Look-ups in named tables: a row name and a column name give one cell, copied from the table.

Table Mab
	Vimenak	Vuvib	Fir	Debi	Zuvo	Vop	Tepa	Foz	Deda	Gunaze
Naseki	52782	68756	47021	48940	23308	20309	54138	45192	87486	23136
Pab	57144	71969	47528	42240	27968	11664	46664	34950	80322	20907
Vosili	44446	58575	33649	68270	32824	9924	44908	52633	78103	30659
Toza	61563	72971	51994	39589	26339	16002	49461	33212	84255	18415
Bepod	49698	48834	48158	54247	51799	47350	51679	52199	54843	49115
Zudutir	40436	50700	39523	60368	46761	29267	52485	44372	66281	41603
Tem	55604	56698	31158	74130	30781	9734	45423	64863	76598	27452
Tekive	38324	52580	38860	61052	41775	23759	48311	45988	70153	37832
Fiz	58715	56077	30609	75987	31899	10336	44627	68690	78128	28560
Zugabo	47809	57887	31996	70126	32095	9283	44236	55460	78679	28986
Zuf	58804	56018	30666	75984	31888	10261	44563	68737	78092	28520
Nif	52489	69635	45085	49497	24325	18030	52497	44159	85688	22720
Kiso	51387	57056	32935	70530	30573	7941	44868	57779	77186	28303

What is the Vuvib of Fiz in Mab? 56077
What is the Tepa of Bepod in Mab? 51679
What is the Gunaze of Naseki in Mab? 23136
What is the Debi of Nif in Mab? 49497
What is the Deda of Kiso in Mab? 77186
What is the Tepa of Naseki in Mab? 54138
What is the Gunaze of Kiso in Mab? 28303
What is the Zuvo of Tem in Mab? 30781
What is the Gunaze of Tekive in Mab? 37832
What is the Foz of Tem in Mab? 64863
What is the Zuvo of Zudutir in Mab? 46761
What is the Zuvo of Nif in Mab? 24325

Rapaves
|  | Rato | Zoko | Vib | Mul |
|---|---|---|---|---|
| Pom | 2 | 249 | 254 | 218 |
| Kup | 205 | 47 | 49 | 39 |
| Mut | 224 | 30 | 32 | 28 |
| Dun | 74 | 172 | 177 | 144 |

Mut, Rato: 224
Pom, Rato: 2
Mut, Zoko: 30
Dun, Zoko: 172
Pom, Vib: 254
Pom, Mul: 218
Mut, Mul: 28
Kup, Zoko: 47
Dun, Rato: 74
Dun, Vib: 177
Dun, Mul: 144
Mut, Vib: 32
Kup, Mul: 39
Kup, Vib: 49
Pom, Zoko: 249

Togev:
|  | Tepi | Kir | Det | Kena |
|---|---|---|---|---|
| Dasape | 0.8 | 0.5 | 1.0 | 0.8 |
| Bir | 0.8 | 0.3 | 0.7 | 0.6 |
| Gizuzot | 0.8 | 0.4 | 0.9 | 0.7 |
| Defam | 0.8 | 0.3 | 0.7 | 0.6 |
| Betage | 0.8 | 0.2 | 0.6 | 0.5 |
| Dol | 0.8 | 0.4 | 0.8 | 0.7 |
| Peruza | 0.8 | 0.3 | 0.7 | 0.5 |
| Topalig | 0.8 | 0.3 | 0.7 | 0.6 |
| Koze | 0.8 | 0.2 | 0.6 | 0.5 |
| Novevad | 0.8 | 0.4 | 0.9 | 0.7 |

Koze, Det => 0.6
Dasape, Kir => 0.5
Novevad, Det => 0.9
Betage, Tepi => 0.8
Dasape, Kena => 0.8
Novevad, Kir => 0.4
Topalig, Det => 0.7
Topalig, Kir => 0.3
Dol, Kena => 0.7
Gizuzot, Kena => 0.7
Bir, Tepi => 0.8
Koze, Tepi => 0.8
Gizuzot, Tepi => 0.8
Dol, Tepi => 0.8
Topalig, Kena => 0.6
Peruza, Tepi => 0.8
Koze, Kena => 0.5
Defam, Kir => 0.3
Betage, Kena => 0.5

Lugepi =
fields: Gaped, Pido, Vinebe, Kop, Zetu, Lakigek, Lil
Musad: [106, 155, 69, 27, 120, 244, 160]
Lugu: [23, 244, 61, 107, 30, 156, 27]
Tinafat: [24, 236, 72, 130, 19, 131, 26]
Bifiz: [23, 242, 68, 127, 17, 138, 20]
Lezi: [23, 241, 71, 123, 20, 138, 23]
Fuzu: [192, 66, 248, 225, 176, 40, 151]
Nasarod: [153, 116, 103, 22, 170, 251, 201]
Lete: [163, 94, 230, 243, 145, 14, 123]
Lumufe: [210, 60, 150, 52, 213, 208, 220]

Vinebe of Lugu is 61
Pido of Musad is 155
Gaped of Nasarod is 153
Vinebe of Fuzu is 248
Lakigek of Lugu is 156
Kop of Fuzu is 225
Lakigek of Lete is 14
Kop of Tinafat is 130
Lil of Lugu is 27
Pido of Lezi is 241
Lakigek of Musad is 244
Pido of Tinafat is 236
Kop of Lugu is 107
Lil of Fuzu is 151
Vinebe of Lumufe is 150
Zetu of Musad is 120
Gaped of Lete is 163
Lakigek of Tinafat is 131
Lil of Tinafat is 26
Which row has the largest Gaped? Lumufe

Gos:
fields: Nad, Mizer, Leduzi, Ginod
Fetok: [0.08, -0.37, -0.37, 0.18]
Bok: [-0.10, -0.25, -0.38, -0.32]
Mikopo: [0.13, -0.17, -0.70, 0.04]
Teb: [-0.39, 0.56, -0.62, -0.45]

Nad of Mikopo = 0.13
Mizer of Fetok = -0.37
Ginod of Mikopo = 0.04
Nad of Teb = -0.39
Ginod of Fetok = 0.18
Leduzi of Mikopo = -0.70
Which row has the largest Leduzi? Fetok

Zazof:
|  | Sedu | Bod | Kad | Lem | Tafemap | Gam | Letun |
|---|---|---|---|---|---|---|---|
| Daz | 74 | 74 | 221 | 229 | 105 | 81 | 227 |
| Bele | 232 | 218 | 105 | 117 | 119 | 254 | 113 |
| Kegiv | 232 | 218 | 110 | 120 | 120 | 252 | 120 |
| Fuda | 100 | 119 | 117 | 93 | 216 | 96 | 102 |
| Sakibe | 108 | 128 | 106 | 93 | 224 | 97 | 94 |
| Vopesed | 159 | 170 | 60 | 55 | 243 | 148 | 47 |
| Vip | 62 | 75 | 168 | 151 | 179 | 41 | 154 |

What is the Tafemap of Bele in Zazof?
119
What is the Kad of Fuda in Zazof?
117
What is the Letun of Vopesed in Zazof?
47
What is the Lem of Bele in Zazof?
117
What is the Letun of Sakibe in Zazof?
94
What is the Lem of Fuda in Zazof?
93
What is the Letun of Bele in Zazof?
113
What is the Tafemap of Sakibe in Zazof?
224
What is the Bod of Bele in Zazof?
218
What is the Kad of Sakibe in Zazof?
106
What is the Kad of Vip in Zazof?
168
What is the Bod of Kegiv in Zazof?
218
What is the Tafemap of Vip in Zazof?
179
What is the Letun of Kegiv in Zazof?
120
What is the Bod of Vopesed in Zazof?
170
What is the Sedu of Bele in Zazof?
232
What is the Gam of Vip in Zazof?
41
What is the Letun of Fuda in Zazof?
102
What is the Sedu of Fuda in Zazof?
100
Which row has the largest Gam? Bele

Nisono =
,Fibebe,Von,Fop,Vafa
Bik,123,119,25,115
Kig,184,130,121,179
Zak,169,75,240,151
Mes,130,166,34,109
Sitis,157,202,97,46
Paf,185,200,176,70
Velu,175,193,45,151
Fiza,204,153,195,68

Paf, Fop: 176
Zak, Vafa: 151
Velu, Fop: 45
Kig, Von: 130
Fiza, Von: 153
Sitis, Von: 202
Zak, Von: 75
Bik, Vafa: 115
Kig, Vafa: 179
Fiza, Vafa: 68
Kig, Fibebe: 184
Paf, Von: 200
Sitis, Vafa: 46
Which row has the largest Vafa? Kig

Zesozod:
cols = Kesuzim, Rop, Gim, Kib, Tek, Lun, Vuf, Dov, Bizovu, Pigekuf
Mig: [53, 166, 172, 84, 141, 165, 94, 71, 220, 72]
Div: [121, 141, 142, 127, 137, 141, 129, 125, 151, 127]
Tuf: [55, 145, 31, 69, 70, 105, 77, 109, 125, 192]
Zim: [149, 128, 107, 143, 124, 122, 140, 152, 108, 166]
Likita: [90, 141, 70, 96, 95, 114, 100, 123, 125, 174]
Lirun: [199, 131, 224, 191, 191, 164, 184, 158, 149, 90]
Sof: [90, 141, 69, 96, 95, 114, 101, 123, 124, 175]
Mufir: [141, 131, 105, 136, 122, 121, 136, 149, 112, 165]
Lus: [30, 161, 98, 57, 99, 137, 71, 75, 187, 126]
Vonaraz: [31, 164, 116, 61, 109, 146, 74, 70, 199, 110]
Kemar: [139, 150, 237, 151, 189, 179, 152, 114, 201, 55]

What is the Kesuzim of Mig in Zesozod?
53
What is the Kesuzim of Sof in Zesozod?
90
What is the Kib of Lirun in Zesozod?
191
What is the Kesuzim of Div in Zesozod?
121
What is the Gim of Kemar in Zesozod?
237
What is the Tek of Vonaraz in Zesozod?
109
What is the Dov of Lus in Zesozod?
75
What is the Tek of Lus in Zesozod?
99
What is the Lun of Lus in Zesozod?
137
What is the Bizovu of Tuf in Zesozod?
125
What is the Pigekuf of Vonaraz in Zesozod?
110

